Below is a small trained network, with its code and all its weights. Each question gives an input and a target symbol and asks what happens when units are switched off, that is, made to give their printed mean instead of their output.

import numpy as np


def w(rows, s, z=0):
    codes = np.array(rows[::2]) - 128.0
    scale = np.full(codes.shape[1], s)
    scale[-1] = z or s
    return codes * scale


def f(y):
    return np.maximum(y, 0)


def softmax(a):
    e = np.exp(a - a.max(-1, keepdims=True))
    return e / e.sum(-1, keepdims=True)


def log_softmax(a):
    a = a - a.max(-1, keepdims=True)
    return a - np.log(np.exp(a).sum(-1, keepdims=True))


def net(x, mask):
    ids = ['βγδζλμτψω'.index(c) for c in x.split()]
    T = len(ids)
    res = E[ids] + P[:T]
    u = 0
    for l in range(2):
        r = res
        for j in range(2):
            rows = slice(4 * j, 4 * j + 4)
            q, k, v = (r @ M[l][rows].T for M in (Q, K, V))
            z = softmax(np.where(np.tri(T) > 0, q @ k.T / 4**0.5, -1e9)) @ v
            o = O[l][rows]
            res = res + np.where(mask[u + j], z, o[:, -1]) @ o[:, :-1]
        u += 2
        y = f(res @ A[l][:, :-1].T + A[l][:, -1])
        res = res + np.where(mask[u : u + 16], y, B[l][:, -1]) @ B[l][:, :-1]
        u += 16
    return log_softmax(res[-1] @ U[:, :-1].T + U[:, -1])


Q, K, V, O, A, B = {}, {}, {}, {}, {}, {}
E = w([
[166,114,89,158,199,139,189,138],'β',
[151,193,95,118,97,158,67,131],'γ',
[177,128,158,100,58,73,152,163],'δ',
[108,144,254,111,114,173,119,137],'ζ',
[126,85,92,139,91,148,132,208],'λ',
[193,112,158,193,152,123,103,185],'μ',
[74,169,121,107,75,150,199,147],'τ',
[67,124,172,207,74,91,58,53],'ψ',
[157,178,166,110,171,106,167,80],'ω',
],0.0058)
P = w([
[82,143,152,78,193,44,101,166],'0',
[146,157,155,102,145,140,108,134],'1',
[164,173,178,140,97,157,109,129],'2',
[170,184,178,174,55,169,104,128],'3',
[178,184,191,204,34,179,109,101],'4',
[175,179,189,226,6,183,124,90],'5',
],0.0025)
Q[0] = w([
[68,184,242,123,26,63,68,73],'L0H0',
[163,196,148,87,222,109,194,6],'L0H0',
[162,65,40,76,145,50,170,85],'L0H0',
[236,150,227,142,120,130,129,165],'L0H0',
[36,73,162,58,199,151,115,109],'L0H1',
[103,142,64,76,91,129,144,106],'L0H1',
[76,32,8,49,232,99,130,148],'L0H1',
[134,189,112,163,105,127,83,170],'L0H1',
],0.02)
K[0] = w([
[156,249,183,47,51,185,43,95],'L0H0',
[164,210,154,128,222,85,198,21],'L0H0',
[185,126,46,137,78,38,185,98],'L0H0',
[123,75,218,114,167,67,67,80],'L0H0',
[131,80,213,147,135,80,200,111],'L0H1',
[144,128,120,128,199,80,138,183],'L0H1',
[163,116,201,78,149,165,240,219],'L0H1',
[141,169,117,79,150,126,77,95],'L0H1',
],0.019)
V[0] = w([
[155,175,189,119,15,198,138,108],'L0H0',
[91,124,106,201,70,30,147,78],'L0H0',
[192,158,200,196,80,239,149,170],'L0H0',
[105,157,141,174,60,140,108,75],'L0H0',
[120,147,145,143,121,101,222,174],'L0H1',
[101,158,187,48,255,116,125,248],'L0H1',
[98,111,153,107,170,106,101,132],'L0H1',
[178,206,112,78,143,170,187,224],'L0H1',
],0.0072)
O[0] = w([
[215,108,91,129,116,200,151,97,248],'L0H0',
[146,63,89,121,153,38,166,134,80],'L0H0',
[185,117,111,64,107,208,143,61,253],'L0H0',
[190,106,98,144,102,116,166,100,167],'L0H0',
[82,150,141,105,184,115,79,169,105],'L0H1',
[182,132,168,3,145,185,84,187,115],'L0H1',
[137,154,118,98,128,144,150,173,128],'L0H1',
[152,86,192,93,148,155,34,95,111],'L0H1',
],0.0061,0.0026)
A[0] = w([
[150,115,26,113,106,146,171,202,96],'L0N0',
[154,112,64,155,255,151,188,138,101],'L0N1',
[117,136,221,137,156,134,135,87,36],'L0N2',
[82,92,57,94,82,170,171,214,147],'L0N3',
[116,157,96,97,133,132,119,184,231],'L0N4',
[149,96,115,108,146,114,131,93,110],'L0N5',
[108,99,72,122,135,84,198,133,33],'L0N6',
[183,113,123,105,131,112,92,127,162],'L0N7',
[68,168,100,101,137,164,206,150,84],'L0N8',
[140,212,62,100,122,127,84,130,169],'L0N9',
[193,93,120,132,171,129,143,172,202],'L0N10',
[158,92,88,62,136,122,188,106,245],'L0N11',
[198,102,93,173,173,130,149,222,88],'L0N12',
[209,138,121,85,89,72,176,175,49],'L0N13',
[135,162,135,100,142,83,183,133,52],'L0N14',
[177,140,91,69,244,104,204,75,169],'L0N15',
],0.0091,0.0011)
B[0] = w([
[90,72,82,177,141,163,86,56,192],'L0N0',
[64,179,155,206,82,146,174,230,170],'L0N1',
[100,68,189,99,153,145,89,81,228],'L0N2',
[58,74,56,84,196,175,150,66,188],'L0N3',
[133,166,149,70,148,162,103,126,213],'L0N4',
[131,127,130,142,129,144,141,106,139],'L0N5',
[184,79,129,146,130,43,185,129,167],'L0N6',
[179,125,139,110,166,135,156,154,249],'L0N7',
[122,166,124,92,117,147,214,114,167],'L0N8',
[176,197,85,116,124,123,97,144,224],'L0N9',
[138,101,138,163,122,196,86,160,225],'L0N10',
[171,106,86,121,113,174,154,160,239],'L0N11',
[98,93,74,184,68,173,38,193,194],'L0N12',
[109,71,73,103,131,134,164,190,198],'L0N13',
[98,106,74,71,148,106,130,116,155],'L0N14',
[139,170,99,177,246,203,181,159,204],'L0N15',
],0.012,0.0015)
Q[1] = w([
[90,115,208,68,144,33,96,123],'L1H0',
[19,126,72,172,157,85,138,152],'L1H0',
[128,146,91,142,134,95,130,111],'L1H0',
[124,158,76,104,93,25,102,161],'L1H0',
[179,161,27,121,114,144,79,170],'L1H1',
[166,242,43,120,57,132,174,117],'L1H1',
[199,122,184,58,159,251,86,201],'L1H1',
[202,164,8,219,77,136,169,142],'L1H1',
],0.016)
K[1] = w([
[51,81,80,109,174,116,159,239],'L1H0',
[113,176,172,55,78,29,109,166],'L1H0',
[113,135,139,138,115,109,66,132],'L1H0',
[40,160,146,143,171,67,64,120],'L1H0',
[159,76,163,217,156,98,151,74],'L1H1',
[26,94,134,195,118,66,208,64],'L1H1',
[218,120,79,162,63,248,185,123],'L1H1',
[84,114,153,224,76,6,144,86],'L1H1',
],0.014)
V[1] = w([
[179,138,136,176,225,95,153,65],'L1H0',
[110,117,149,222,137,74,127,146],'L1H0',
[138,106,44,143,176,130,131,156],'L1H0',
[173,189,46,177,123,100,49,96],'L1H0',
[248,165,69,97,133,93,47,151],'L1H1',
[193,93,199,102,90,130,170,230],'L1H1',
[102,242,77,103,125,146,224,179],'L1H1',
[113,199,153,126,29,61,135,59],'L1H1',
],0.012)
O[1] = w([
[126,183,130,130,222,101,156,66,112],'L1H0',
[139,169,117,209,184,127,51,112,2],'L1H0',
[114,132,83,107,158,49,89,140,111],'L1H0',
[2,97,183,111,200,96,91,136,115],'L1H0',
[190,126,132,164,146,102,36,30,164],'L1H1',
[129,106,250,189,80,79,181,84,157],'L1H1',
[86,216,48,155,27,109,169,90,130],'L1H1',
[156,199,154,23,64,91,72,162,76],'L1H1',
],0.0079,0.0086)
A[1] = w([
[142,168,155,139,182,175,69,105,153],'L1N0',
[185,209,118,154,134,63,120,161,88],'L1N1',
[83,140,133,89,143,85,81,178,147],'L1N2',
[152,125,67,119,77,118,164,157,93],'L1N3',
[110,132,95,122,115,128,6,53,134],'L1N4',
[43,110,159,140,142,94,181,76,249],'L1N5',
[126,80,144,152,81,97,93,118,101],'L1N6',
[59,160,148,110,144,156,98,153,104],'L1N7',
[112,165,123,93,199,122,191,46,109],'L1N8',
[155,135,173,202,143,144,44,181,85],'L1N9',
[143,27,74,140,156,94,129,104,100],'L1N10',
[101,77,138,47,151,62,118,192,78],'L1N11',
[141,89,132,133,78,2,174,118,223],'L1N12',
[79,126,98,235,109,111,133,158,21],'L1N13',
[99,152,141,72,91,176,127,126,164],'L1N14',
[111,125,114,163,164,170,109,154,146],'L1N15',
],0.0093,0.0016)
B[1] = w([
[68,162,202,109,121,91,121,91,180],'L1N0',
[51,65,149,125,145,77,160,240,157],'L1N1',
[154,61,194,125,122,147,173,116,173],'L1N2',
[126,147,120,153,124,120,36,158,245],'L1N3',
[112,125,58,100,75,89,171,11,202],'L1N4',
[172,160,68,154,71,120,87,123,199],'L1N5',
[119,161,170,81,150,56,124,160,188],'L1N6',
[131,149,184,120,90,140,168,76,163],'L1N7',
[200,204,119,118,227,147,144,160,200],'L1N8',
[152,208,179,192,84,186,66,117,170],'L1N9',
[42,89,123,98,188,155,80,145,230],'L1N10',
[207,65,170,150,143,161,157,108,173],'L1N11',
[230,101,110,146,117,39,75,144,180],'L1N12',
[111,126,111,224,84,152,198,147,183],'L1N13',
[124,151,138,67,107,173,132,188,255],'L1N14',
[102,122,103,123,118,78,136,70,192],'L1N15',
],0.013,0.0066)
U = w([
[67,174,234,180,138,143,42,129,29],'β',
[220,57,233,73,105,226,227,105,182],'γ',
[31,14,55,107,189,140,98,123,183],'δ',
[132,218,37,69,61,173,35,223,198],'ζ',
[92,154,98,71,69,80,144,3,179],'λ',
[97,133,80,238,69,146,201,127,33],'μ',
[197,211,84,139,246,157,148,99,147],'τ',
[225,70,106,162,132,4,93,165,121],'ψ',
[49,168,153,87,157,58,204,194,3],'ω',
],0.0022,0.0015)

Each question gives the input, a string of symbols that net reads in full, and the target symbol t.
The units are the heads (4 rows each of Q, K, V and O) and the neurons (one row each of A and B). Each row of codes is followed by its name. A weight is (code - 128) times the scale printed after its matrix; where a second scale follows, it is the last column's (O, A, B and U).
mask holds one flag per unit, layer by layer, with each layer's heads first. A switched-off unit (its flag False) gives its mean, the last column of its rows in O or B, instead of its output. The means were averaged over made-up inputs and are rounded, as every weight is.
A unit's drop is (log p(t) with every unit on - log p(t) with that unit switched off) / (log p(t) with every unit on - log p(t) with every unit switched off).
The circuit of an input: a set's keep is (log p(t) with only the set's units on - log p(t) with every unit switched off) / (log p(t) with every unit on - log p(t) with every unit switched off). Starting from the 12 units with the biggest drops (on a tie, the unit counted first), units are removed one at a time, each time the one whose removal leaves the highest keep (on an exact tie, the one counted first), for as long as the keep stays at least 0.8.
units of the circuit, in order: the units of the circuit, biggest drop first
top k neurons: the k neurons with the biggest drops, biggest first
k most important neurons of layer l: the k neurons of layer l with the biggest drops, biggest first
which heads matter: for each layer, one digit per head in row order, 1 if its drop is at least 0.15 and else 0, layers parted by /
input λ δ ζ ψ ω, target ζ: units of the circuit, in order : [L0H1 L1H1 L1N3 L1N14]
input τ μ ζ, target γ: which heads matter : 10 / 11
input γ ω β ω β β, target μ: units of the circuit, in order : [L1H1 L1N13 L0N1]
input ζ β ζ λ, target δ: units of the circuit, in order : [L1H1 L1N10 L0N3 L0N0]
input ζ γ λ ζ, target λ: units of the circuit, in order : [L0N9 L0N2 L1H1 L1N4]
input τ γ ψ ω ζ β, target ζ: which heads matter : 11 / 01
input μ ζ μ ζ ω ζ, target τ: which heads matter : 10 / 11
input μ ζ γ ψ ω, target γ: which heads matter : 01 / 11
input λ γ ω δ ψ, target γ: top 3 neurons : [L0N9 L1N2 L1N11]
input δ ζ γ ψ, target γ: which heads matter : 01 / 11
input γ τ ω, target τ: units of the circuit, in order : [L0N15 L1N8 L1H0]
input ψ ζ ψ τ τ, target ζ: 2 most important neurons of layer 0 : [L0N0 L0N8]
input ω ψ ζ μ, target ζ: units of the circuit, in order : [L0H1 L1H1 L1N3 L0N12]
input γ λ λ γ, target δ: top 3 neurons : [L0N0 L0N9 L0N3]
input γ τ β γ ω γ, target τ: top 3 neurons : [L1N8 L0N15 L0N9]
input ζ λ δ γ ζ, target δ: top neuron : [L0N2]
input ω γ γ δ γ, target ψ: which heads matter : 01 / 01
input β ω ζ ω β δ, target ψ: which heads matter : 11 / 01
input γ β β, target μ: units of the circuit, in order : [L1H1 L0N1 L1N13]
input ψ ω ω ψ τ μ, target μ: top 3 neurons : [L1N13 L0N12 L0N1]
input δ λ ψ τ, target τ: which heads matter : 11 / 10
input ω μ γ μ γ, target β: which heads matter : 01 / 11
input ω ψ β δ β, target β: which heads matter : 10 / 11
input δ τ λ λ, target δ: units of the circuit, in order : [L1H1 L0N3 L1N10 L0N0]
input λ ζ γ ψ δ λ, target γ: 3 most important neurons of layer 1 : [L1N11 L1N2 L1N7]
input ω ψ ω τ τ ω, target ω: top 2 neurons : [L1N1 L0N15]
input γ ψ γ τ, target γ: top 2 neurons : [L1N11 L0N9]
input λ ω γ γ, target λ: which heads matter : 01 / 01
input ζ β ζ δ μ, target β: top 3 neurons : [L1N9 L0N10 L0N12]
input ψ γ δ, target γ: which heads matter : 00 / 11
